Here is a tiny trained network, its code and every weight. The questions are about switching its units off for an input and a target symbol, where a switched-off unit gives its printed mean instead of its output.

import numpy as np


def w(rows, s, z=0):
    codes = np.array(rows[::2]) - 128.0
    scale = np.full(codes.shape[1], s)
    scale[-1] = z or s
    return codes * scale


def norm(h):
    return h / np.sqrt((h * h).mean(-1, keepdims=True) + 1e-5)


def f(y):
    return y / 2 * (1 + np.tanh(0.7978845608 * (y + 0.044715 * y**3)))


def softmax(a):
    e = np.exp(a - a.max(-1, keepdims=True))
    return e / e.sum(-1, keepdims=True)


def log_softmax(a):
    a = a - a.max(-1, keepdims=True)
    return a - np.log(np.exp(a).sum(-1, keepdims=True))


def net(x, mask):
    ids = ['ΘΛΞΣΦαδεηω'.index(c) for c in x.split()]
    T = len(ids)
    res = E[ids] + P[:T]
    u = 0
    for l in range(2):
        q, k, v = (norm(res) @ M[l].T for M in (Q, K, V))
        z = softmax(np.where(np.tri(T) > 0, q @ k.T / 3**0.5, -1e9)) @ v
        res = res + np.where(mask[u], z, O[l][:, -1]) @ O[l][:, :-1]
        u += 1
        y = f(norm(res) @ A[l][:, :-1].T + A[l][:, -1])
        res = res + np.where(mask[u : u + 4], y, B[l][:, -1]) @ B[l][:, :-1]
        u += 4
    return log_softmax(norm(res)[-1] @ U[:, :-1].T + U[:, -1])


Q, K, V, O, A, B = {}, {}, {}, {}, {}, {}
E = w([
[157,120,33,113,123],'Θ',
[148,120,102,40,160],'Λ',
[151,96,169,57,124],'Ξ',
[92,113,147,24,109],'Σ',
[173,150,44,119,188],'Φ',
[75,86,72,71,53],'α',
[129,156,90,31,165],'δ',
[169,182,1,158,162],'ε',
[67,166,12,76,141],'η',
[192,121,124,86,142],'ω',
],0.0084)
P = w([
[98,143,151,179,125],'0',
[233,156,189,30,98],'1',
[155,145,154,168,160],'2',
[62,20,120,67,201],'3',
[244,188,95,83,125],'4',
[147,146,156,169,158],'5',
[65,11,41,56,238],'6',
[242,188,97,77,118],'7',
],0.013)
Q[0] = w([
[46,12,145,217,228],'0.h0',
[129,200,106,142,107],'0.h0',
[147,1,119,136,130],'0.h0',
],0.0078)
K[0] = w([
[150,66,2,111,217],'0.h0',
[162,181,188,70,84],'0.h0',
[83,90,130,139,161],'0.h0',
],0.0075)
V[0] = w([
[70,85,101,184,221],'0.h0',
[186,183,121,59,119],'0.h0',
[2,76,112,144,45],'0.h0',
],0.0059)
O[0] = w([
[109,4,253,86,126,114],'0.h0',
[163,218,63,51,62,216],'0.h0',
[106,96,183,99,168,2],'0.h0',
],0.0045,0.0039)
A[0] = w([
[184,146,240,50,104,138],'0.n0',
[55,102,54,179,34,132],'0.n1',
[162,255,150,19,93,252],'0.n2',
[155,181,68,189,153,93],'0.n3',
],0.0075,0.0034)
B[0] = w([
[105,180,3,191,144,153],'0.n0',
[154,104,204,83,76,125],'0.n1',
[173,146,84,208,255,254],'0.n2',
[45,113,185,109,176,165],'0.n3',
],0.0066,0.0098)
Q[1] = w([
[52,57,206,206,154],'1.h0',
[218,144,141,51,1],'1.h0',
[173,184,8,59,119],'1.h0',
],0.0088)
K[1] = w([
[213,122,74,54,160],'1.h0',
[81,64,170,123,3],'1.h0',
[69,145,134,180,117],'1.h0',
],0.013)
V[1] = w([
[99,144,64,2,123],'1.h0',
[217,136,198,73,59],'1.h0',
[239,33,64,115,95],'1.h0',
],0.0078)
O[1] = w([
[245,190,129,76,158,62],'1.h0',
[158,194,100,184,211,2],'1.h0',
[159,106,41,153,147,60],'1.h0',
],0.012,0.0076)
A[1] = w([
[186,44,2,111,138,147],'1.n0',
[217,32,192,247,195,53],'1.n1',
[41,174,24,236,103,3],'1.n2',
[94,98,161,237,158,139],'1.n3',
],0.0068,0.0042)
B[1] = w([
[10,1,114,110,66,254],'1.n0',
[136,202,68,72,4,127],'1.n1',
[182,161,212,219,67,181],'1.n2',
[213,123,190,27,141,163],'1.n3',
],0.009,0.0042)
U = w([
[66,70,218,115,115,114],'Θ',
[133,83,44,111,132,176],'Λ',
[103,125,122,233,35,5],'Ξ',
[135,112,55,255,162,4],'Σ',
[191,149,223,66,182,64],'Φ',
[230,184,107,137,145,226],'α',
[151,147,74,165,247,72],'δ',
[162,177,210,215,134,216],'ε',
[71,224,130,123,103,107],'η',
[219,137,118,75,46,94],'ω',
],0.017,0.0029)

Each question gives the input, a string of symbols that net reads in full, and the target symbol t.
The units are the heads (3 rows each of Q, K, V and O) and the neurons (one row each of A and B). Each row of codes is followed by its name. A weight is (code - 128) times the scale printed after its matrix; where a second scale follows, it is the last column's (O, A, B and U).
mask holds one flag per unit, layer by layer, with each layer's heads first. A switched-off unit (its flag False) gives its mean, the last column of its rows in O or B, instead of its output. The means were averaged over made-up inputs and are rounded, as every weight is.
A unit's drop is (log p(t) with every unit on - log p(t) with that unit switched off) / (log p(t) with every unit on - log p(t) with every unit switched off).
The circuit of an input: a set's keep is (log p(t) with only the set's units on - log p(t) with every unit switched off) / (log p(t) with every unit on - log p(t) with every unit switched off). Starting from all 10 units, units are removed one at a time, each time the one whose removal leaves the highest keep (on an exact tie, the one counted first), for as long as the keep stays at least 0.8.
units of the circuit, in order: the units of the circuit, biggest drop first
unit that matters most: the unit with the biggest drop
k most important neurons: the k neurons with the biggest drops, biggest first
top k neurons in layer l: the k neurons of layer l with the biggest drops, biggest first
input ω Σ Θ Λ Φ α Σ η, target ε: unit that matters most -> 1.h0
input Θ Σ δ ε Φ, target Σ: units of the circuit, in order -> [0.h0, 0.n2, 1.h0, 0.n1]
input η δ Ξ ε Θ, target α: 3 most important neurons -> [0.n2, 0.n1, 0.n0]
input Θ Σ ε δ Λ Λ, target Λ: units of the circuit, in order -> [1.h0, 0.n2, 1.n1]
input Ξ Λ δ η ε, target Θ: units of the circuit, in order -> [1.h0, 0.h0]
input Σ Φ ω Φ η, target Φ: units of the circuit, in order -> [0.h0, 1.h0, 0.n2]
input δ α α, target α: units of the circuit, in order -> [1.h0, 0.n1, 0.h0]
input Σ Φ Ξ ω δ Ξ Σ Θ, target Φ: units of the circuit, in order -> [1.h0, 0.h0, 0.n2]
input Φ Φ Σ Ξ Ξ η, target η: units of the circuit, in order -> [0.h0, 1.n0]
input Φ α ω ε ω ω, target ω: 2 most important neurons -> [1.n1, 1.n3]
input δ Ξ δ Φ Ξ Σ ε Ξ, target Λ: units of the circuit, in order -> [0.n2, 1.n0]
input δ η Σ ε Φ Φ, target Φ: 2 most important neurons -> [0.n3, 1.n0]
input δ Λ ω Ξ α, target Λ: units of the circuit, in order -> [0.n2, 0.h0, 1.n0]
input Φ Θ ε ω Φ Σ Λ δ, target Ξ: 3 most important neurons -> [0.n2, 0.n0, 1.n2]
input Λ ε Φ Λ η, target ω: units of the circuit, in order -> [0.h0, 1.h0, 0.n0, 0.n2]
input δ ε ω ε Λ δ η α, target Λ: units of the circuit, in order -> [0.n2, 1.n0, 0.h0]
input α Φ Φ, target Φ: top 2 neurons in layer 1 -> [1.n3, 1.n0]
input α ε ε, target ε: 2 most important neurons -> [1.n2, 0.n3]
input ε Φ δ Θ Σ, target η: unit that matters most -> 1.h0
input δ Σ η Λ Φ Λ ε, target Θ: 2 most important neurons -> [0.n2, 1.n0]
input Ξ Φ Σ, target Σ: units of the circuit, in order -> [0.n2]
input ε Φ η Φ Φ δ Λ Θ, target η: 2 most important neurons -> [0.n3, 0.n2]
input ω Σ δ ε η Φ α Ξ, target ε: top 2 neurons in layer 0 -> [0.n2, 0.n0]
